138, 59, 156, 101, 51, 72
71, 153, 41, 82, 133, 82
120, 72, 148, 104, 52, 97
:
71, 153, 41, 82, 133, 82
120, 72, 148, 104, 52, 97
138, 59, 156, 101, 51, 72

72, 30, 134, 60, 82
161, 106, 57, 118, 51
163, 112, 56, 116, 54
94, 131, 113, 125, 141
171, 142, 55, 121, 71
102, 39, 114, 79, 58
:
72, 30, 134, 60, 82
94, 131, 113, 125, 141
102, 39, 114, 79, 58
161, 106, 57, 118, 51
163, 112, 56, 116, 54
171, 142, 55, 121, 71

96, 103, 107, 159, 151, 109, 135
91, 132, 136, 117, 110, 102, 98
105, 88, 86, 77, 82, 97, 91
92, 137, 138, 90, 87, 98, 79
109, 64, 61, 101, 106, 101, 114
103, 89, 87, 92, 95, 99, 100
98, 116, 114, 64, 67, 95, 72
104, 87, 85, 83, 88, 98, 95
89, 137, 143, 137, 128, 106, 108
:
89, 137, 143, 137, 128, 106, 108
91, 132, 136, 117, 110, 102, 98
92, 137, 138, 90, 87, 98, 79
96, 103, 107, 159, 151, 109, 135
98, 116, 114, 64, 67, 95, 72
103, 89, 87, 92, 95, 99, 100
104, 87, 85, 83, 88, 98, 95
105, 88, 86, 77, 82, 97, 91
109, 64, 61, 101, 106, 101, 114

96, 27, 150
106, 137, 124
101, 83, 79
98, 161, 106
:
96, 27, 150
98, 161, 106
101, 83, 79
106, 137, 124

122, 66, 109, 113, 93, 97, 55, 48, 50, 40, 172, 47, 153, 146, 90
79, 48, 129, 73, 78, 127, 71, 71, 94, 97, 169, 85, 42, 141, 142
167, 107, 89, 80, 134, 175, 158, 92, 153, 123, 109, 168, 152, 114, 78
:
79, 48, 129, 73, 78, 127, 71, 71, 94, 97, 169, 85, 42, 141, 142
122, 66, 109, 113, 93, 97, 55, 48, 50, 40, 172, 47, 153, 146, 90
167, 107, 89, 80, 134, 175, 158, 92, 153, 123, 109, 168, 152, 114, 78

49, 53, 149, 44
101, 54, 148, 55
89, 37, 153, 52
130, 92, 42, 143
78, 48, 160, 67
98, 129, 129, 76
81, 43, 147, 34
115, 50, 150, 35
166, 85, 165, 54
149, 92, 105, 67
126, 128, 126, 66
:
49, 53, 149, 44
78, 48, 160, 67
81, 43, 147, 34
89, 37, 153, 52
98, 129, 129, 76
101, 54, 148, 55
115, 50, 150, 35
126, 128, 126, 66
130, 92, 42, 143
149, 92, 105, 67
166, 85, 165, 54

139, 138
47, 65
118, 130
168, 99
104, 76
:
47, 65
104, 76
118, 130
139, 138
168, 99

107, 105, 125, 112, 111, 134, 121, 173, 94, 102, 111, 82
103, 99, 122, 116, 110, 136, 114, 173, 89, 103, 110, 79
100, 91, 116, 116, 109, 138, 107, 174, 82, 107, 109, 73
102, 94, 111, 114, 110, 138, 110, 173, 84, 106, 109, 77
:
100, 91, 116, 116, 109, 138, 107, 174, 82, 107, 109, 73
102, 94, 111, 114, 110, 138, 110, 173, 84, 106, 109, 77
103, 99, 122, 116, 110, 136, 114, 173, 89, 103, 110, 79
107, 105, 125, 112, 111, 134, 121, 173, 94, 102, 111, 82
